[154 109  85 173 158 128 105 112 133 139 132  79  93] : Z_658
[131 153 109  85 173  86 110  89  86 138 132  88 159] : Z_405
[122 108 158 112 105 139  95 139 133 128 130 101 171] : Z_577
[129 172  82 139 168 149  79 177 117 115  93 136 132] : Z_412
which: [ 82 139 168 149  79]
Z_412
which: [158 112 105 139  95 139 133 128]
Z_577
which: [132  79  93]
Z_658
which: [153 109  85 173]
Z_405
which: [ 85 173 158 128 105 112 133 139 132  79]
Z_658

[136 137 157 157 159 157 136 136 158 147 158 136 154 156 138 136 113 159] = Z_674
[150 148 124 125 121 127 150 151 125 128 124 149 128 127 147 148 128 122] = Z_900
[160 176  92  97  91  96 148 149  96 109  96 147 102  98 146 146 101  91] = Z_54
[150 147 110 115 108 116 149 151 115 123 113 148 121 114 147 146 119 107] = Z_921
[136 137 157 157 159 157 136 136 158 147 158 136 154 156 138 136 154 159] = Z_98
[155 153 107 110 105 110 155 156 110 115 109 154 115 109 153 152 112 105] = Z_162
[136 157 157 159 136 136 157 137 158 109 158 136 154 156 138 136 154  90] = Z_969
[115 116 170 166 176 163 115 112 166 152 169 117 156 166 118 119 160 175] = Z_934
which: [136 137 157 157 159 157 136 136 158 147 158 136 154 156 138 136 113 159]
Z_674
which: [151 115]
Z_921
which: [160 175]
Z_934

[115 119 119 126 148 148  92 130 119 119 122 171 154 113 174 132 137 128
 132 102 136 110 143 127 132 108 125 124 124 106 141] -> Z_567
[115 129 174 126 113 148 134 130 119 119 122 102 145 131 174 132 137 128
 132 154 133 137 136 136 132 113 125 128 124 106 141] -> Z_925
[115 119 101 126 148 131  92 130 125 119 140 171 152  99 174 132 137 128
 132 102 146 118 143 127 132 108 139 125 124 106 141] -> Z_547
[115 119 119 126 148 148  92 130 119 119 122 171 150 122 174 132 137 128
 132 102 133 114 143 127 132 108 125 124 124 106 141] -> Z_600
[115 119 119 126 148 148  92 130 119 119 122 171 153 115 174 132 137 128
 132 102 135 110 143 127 132 108 125 124 124 106 141] -> Z_446
[142 158 119 126 148 148  92 130 117 112 122 171 145 131 174 132 137 128
 132 102 133 123 112 127 110 108 113 124 124 106 141] -> Z_741
[116 140 171 126 148 148  92 130 115 117 122 171 145 131 174 132 137 128
 132 102 133 123 124 127 118 108 115 122 124 106 141] -> Z_154
[141 146 119 136 135 148 109 130 119 110 122 140 145 131 174 132 137 128
 132 120 133 146 105 127 104 108 116 124 124 106 141] -> Z_771
[148  92 133 126 125 144 145 130 140 119 122 137  96 146 113 132 137 142
 132 102 128 123 143 127 132 132 125 124 151 140 136] -> Z_418
[115 119 119 126 148 148  92 130 119 119 122 171 154 114 174 132 137 128
 132 102 136 110 143 127 132 108 125 124 124 106 141] -> Z_876
[128 119 138 138 138 148 111 135 119 148 108 109  81 131 107 132 137 128
 132 109 133 136 143 127 132 137 125 124 124 132 136] -> Z_198
which: [142 158 119 126 148 148  92 130 117 112 122 171 145 131 174 132 137 128
 132 102 133 123 112 127 110 108 113 124 124 106 141]
Z_741
which: [119 140 171]
Z_547

[122 141 115 130 123  97 105  93 153 133 117 119 104 117 125 162 102 162
 133 108 131 112  92 154  93 153 147 112 131 119  86 156 155]  Z_390
[134  89 161 104 119 116 162 137 141 163 113 158 108 112 111  90  91  91
 143 108  94 115 156 147 104 101 161 146 153 145 138 117 103]  Z_698
[171 153  99 110 149 110  97 144 148 137 158 109 103  86 161  89 136 168
 108 166  96 137 171 151 102 130 144 146  92 133 130 130  98]  Z_937
[128 159 142 163 166 134 139 110 136 148 169  97 132  92 117 141 103 152
 138 107 122 142 116 149 118 155  98 154 134  95  98 132 140]  Z_42
[139 156 145 148 165 150 121  90 155  86 102 144 154 102 158 117 109 132
 119 136 129 101 160 138 112 112 162 144 166 119 117 114 119]  Z_421
[152 117 156 122 100 139 158 124 142  87 158 165 132 111 153  99 144 130
 157 126 126 143 149  93 165 158 140 151 125 127  99 100 109]  Z_775
[134  89 161 104 119 116 162 137 141 163 113 158 108 112 111  90  91  91
 143 108  94 115 156 147 104 101  89 146 153 145 138 117 103]  Z_773
[125  99 135  95 141 170 139  90 114 109 161  91 132 115 117 140 123 146
 144 161 142 113 129 110 163 100 135 100  96  99 151 156  87]  Z_28
which: [134  89 161 104 119 116 162 137 141 163 113 158 108 112 111  90  91  91
 143 108  94 115 156 147 104 101  89 146 153 145 138 117 103]
Z_773
which: [131 112  92 154  93 153 147]
Z_390
which: [110 163 100 135]
Z_28
which: [134  89 161 104 119 116 162 137 141 163 113 158 108 112 111  90  91  91
 143 108  94 115 156 147 104 101 161 146 153 145 138 117 103]
Z_698

[123  89 114 156  86  83] = Z_862
[143 110 133 139 133 138] = Z_331
[134 136 130 113 112 122] = Z_808
[124 140 116 119 120 109] = Z_10
[130 112 136 113 134 110] = Z_735
[139 132 118 130  95 121] = Z_514
[100  91 123 121 100 112] = Z_338
which: [134 136 130 113 112]
Z_808
which: [139 133]
Z_331
which: [140 116 119]
Z_10
which: [156  86]
Z_862
which: [ 91 123 121]
Z_338
which: [116 119 120 109]
Z_10

[133 136 129 134 123 120 121 115 123 124] = Z_499
[120 119 131 124 130 129 140 130 125 121] = Z_931
[143 143 139 102 102 113 131 130 103 143] = Z_4
[147 121 114 143 143 141 102 102 136 156] = Z_893
[113  97 104 128 116 120 110  89 160 142] = Z_422
[136 129 134 123 120 121 115 122 124 124] = Z_706
[128 117 143 125 134 118 130 128 135 117] = Z_277
[150 140 130 118 152 113 131 130 103 143] = Z_350
[125 124 128 128 126 129 135 129 126 127] = Z_122
[111 156 155 122 132 112 148 157 137 151] = Z_683
[122 122 134 123 132 122 135 128 125 120] = Z_732
which: [128 126 129 135 129 126]
Z_122
which: [136 129 134 123 120 121 115 123 124]
Z_499
which: [143 143 141 102 102]
Z_893
which: [113  97 104]
Z_422
which: [156 155 122]
Z_683
which: [104 128]
Z_422
which: [155 122 132 112]
Z_683

[158  94 106 127 137] : Z_591
[146 105  87  83 138] : Z_328
[149 109 100  80 148] : Z_763
[166 116 145 105 154] : Z_909
[172 104 100 112 133] : Z_201
[150 102 132 101 120] : Z_278
[131  88 123 121 128] : Z_602
[171 103  95 123 120] : Z_456
[171  95 103 123 105] : Z_227
[135 104 141 122 119] : Z_26
[131 121 123  88 130] : Z_121
[160  94 153 147 111] : Z_508
which: [171  95 103 123]
Z_227
which: [131  88 123 121]
Z_602

[132 134 144 138]  Z_207
[127 128 128 126]  Z_660
[131 116 113 145]  Z_528
[ 96 140 169 162]  Z_241
[142 130 133 134]  Z_333
[142 130 126 126]  Z_829
which: [132 134]
Z_207
which: [142 130 126 126]
Z_829
which: [142 130 133 134]
Z_333
which: [127 128]
Z_660
which: [142 130 126]
Z_829

[154 171 123  93 148 128  99 157 108 116 141 127 112 130 138] = Z_761
[174  92 150 154 172 123  93 148 128  99 157 108 116 141 127] = Z_964
[153  91 172  93 154 108 157  99 150 128 116 123 148 110 131] = Z_214
which: [154 171 123  93 148 128  99 157 108 116 141 127 112 130 138]
Z_761
which: [172  93 154 108 157  99 150 128 116 123 148]
Z_214
which: [154 172 123  93 148 128  99 157 108 116 141 127]
Z_964

[ 97 148 150 142 133 102 122 151 133 141 134 102 105 101 136 133 142 107
  97 130 132] = Z_686
[140 115 110 125 125 138 152 105 129 123  96 143 142 146 126 109 107 144
 143 118 129] = Z_904
[103 149 144 141 152 129 125 105 138 152 134 138  98 105 138 131 124 104
 100 118 104] = Z_325
[103 149 144 141 132 106 132 127 130 152 134 138  98 105 138 131 124 104
 100 118 104] = Z_592
[103 149 144 141 132 106 132 127 130 152 134 138  98 105 138 131 124 100
 104 147  95] = Z_502
[118 103 105 106 112 105 159 135 120 105 125 144 121 120 114 130 142 122
 113 124 133] = Z_769
which: [103 149 144 141 152 129 125 105 138 152 134 138  98 105 138 131 124 104
 100 118 104]
Z_325
which: [125 138 152 105 129]
Z_904
which: [107 144 143 118]
Z_904
which: [125 125 138 152 105]
Z_904
which: [103 149 144 141 132 106 132 127 130 152 134 138  98 105 138 131 124 104
 100 118 104]
Z_592
which: [122 151 133 141 134 102 105 101 136 133 142 107]
Z_686

[101 142 150 132 114] -> Z_982
[165 122  98  96 154] -> Z_795
[102  98 122 131 115] -> Z_999
[152 142 112 107 129] -> Z_166
[134  91 155 117 164] -> Z_120
[107 158 147 130 115] -> Z_219
[ 91 117 155 134 113] -> Z_524
which: [134  91 155 117]
Z_120
which: [165 122]
Z_795
which: [ 91 117 155 134]
Z_524
which: [122  98]
Z_795

[ 86 109 133  97 111 168 169  97  98 173 118  89 136 164 129] -> Z_894
[ 86 109 133  97 111 168 169  97  98 173 118  89 136 164  84] -> Z_963
[148 132  91 121 143  83  87  90 103  82 173  90 146 110 112] -> Z_458
[119 167  88 167 106 142 128 165 138 175 104 155  86 160 146] -> Z_423
[ 88 146 126 113  98 166 126 173 168 125 117  82 130  90  87] -> Z_151
[ 88 146 126 113  98 166 126 173  87  82 146 173 110  90 112] -> Z_507
[ 96 120 161  87 104 146  85 115 147 132 168  99  84  99 104] -> Z_442
which: [ 82 146 173 110  90 112]
Z_507
which: [ 87 104 146  85 115 147 132]
Z_442

